Below are the code and all the weights of a small trained network. Each question names an input and a class and asks about switching units off, where a switched-off unit gives its printed mean instead of its output.

import numpy as np


def w(rows, s, z=0):
    codes = np.array(rows[::2]) - 128.0
    scale = np.full(codes.shape[1], s)
    scale[-1] = z or s
    return codes * scale


def f(y):
    return y / 2 * (1 + np.tanh(0.7978845608 * (y + 0.044715 * y**3)))


def log_softmax(a):
    a = a - a.max(-1, keepdims=True)
    return a - np.log(np.exp(a).sum(-1, keepdims=True))


def net(x, mask):
    res = np.array(x, float).reshape(1, 4) / 4 @ E
    y = f(res @ A[0][:, :-1].T + A[0][:, -1])
    res = res + np.where(mask, y, B[0][:, -1]) @ B[0][:, :-1]
    return log_softmax(res[-1] @ U[:, :-1].T + U[:, -1])


A, B = {}, {}
E = w([
[116,157,178],'x0',
[2,226,72],'x1',
[190,184,25],'x2',
[166,200,194],'x3',
],0.008)
A[0] = w([
[126,76,75,121],'N0',
[105,191,129,98],'N1',
[128,43,216,185],'N2',
[112,206,85,140],'N3',
[118,181,163,126],'N4',
[171,124,80,133],'N5',
[77,103,40,253],'N6',
[249,108,141,168],'N7',
[104,208,116,119],'N8',
[139,105,109,82],'N9',
[161,121,110,90],'N10',
[110,171,76,121],'N11',
[116,175,158,111],'N12',
[113,95,92,74],'N13',
],0.012,0.005)
B[0] = w([
[177,147,135,164],'N0',
[72,118,157,173],'N1',
[119,40,148,241],'N2',
[98,72,128,224],'N3',
[105,130,175,161],'N4',
[148,144,91,175],'N5',
[172,81,42,255],'N6',
[245,151,158,254],'N7',
[77,112,148,204],'N8',
[134,171,137,126],'N9',
[143,174,99,136],'N10',
[127,98,123,194],'N11',
[105,133,168,151],'N12',
[163,154,126,134],'N13',
],0.011,0.0078)
U = w([
[38,229,184,150],'0',
[126,199,126,17],'1',
[142,222,103,56],'2',
[110,89,132,251],'3',
[187,105,254,104],'4',
[209,204,60,184],'5',
[120,229,117,1],'6',
[78,38,97,127],'7',
],0.0098,0.0093)

Each question gives the input, the list of numbers given to net, and the class t.
The units are the neurons (one row each of A and B). Each row of codes is followed by its name. A weight is (code - 128) times the scale printed after its matrix; where a second scale follows, it is the last column's (A, B and U).
mask holds one flag per neuron, in row order. A switched-off neuron (its flag False) gives its mean, the last column of its row in B, instead of its output. The means were averaged over made-up inputs and are rounded, as every weight is.
A unit's drop is (log p(t) with every unit on - log p(t) with that unit switched off) / (log p(t) with every unit on - log p(t) with every unit switched off).
The circuit of an input: a set's keep is (log p(t) with only the set's units on - log p(t) with every unit switched off) / (log p(t) with every unit on - log p(t) with every unit switched off). Starting from the 12 units with the biggest drops (on a tie, the unit counted first), units are removed one at a time, each time the one whose removal leaves the highest keep (on an exact tie, the one counted first), for as long as the keep stays at least 0.8.
units of the circuit, in order: the units of the circuit, biggest drop first
unit that matters most: the unit with the biggest drop
k most important neurons: the k neurons with the biggest drops, biggest first
drop when u is switched off: that unit's drop, to one decimal
input [1,3,-3,4], class 0: unit that matters most -> N6
input [2,5,3,1], class 7: units of the circuit, in order -> N3, N7
input [4,3,-5,8], class 0: units of the circuit, in order -> N7, N6
input [2,8,8,6], class 7: 2 most important neurons -> N3, N11
input [4,4,-8,1], class 0: 3 most important neurons -> N6, N7, N3
input [-4,-2,1,4], class 5: units of the circuit, in order -> N2, N3
input [1,5,2,7], class 0: 2 most important neurons -> N6, N2
input [-3,5,8,0], class 7: 2 most important neurons -> N3, N7
input [8,2,8,-6], class 7: 2 most important neurons -> N7, N3
input [4,5,-5,-2], class 0: 2 most important neurons -> N2, N3
input [0,8,2,2], class 7: 2 most important neurons -> N3, N6
input [-3,6,6,-2], class 7: drop when N3 is switched off -> 0.2
input [6,5,-3,5], class 0: drop when N3 is switched off -> 0.0
input [-3,7,7,6], class 7: drop when N3 is switched off -> 0.2
input [-7,8,7,-4], class 7: units of the circuit, in order -> N3
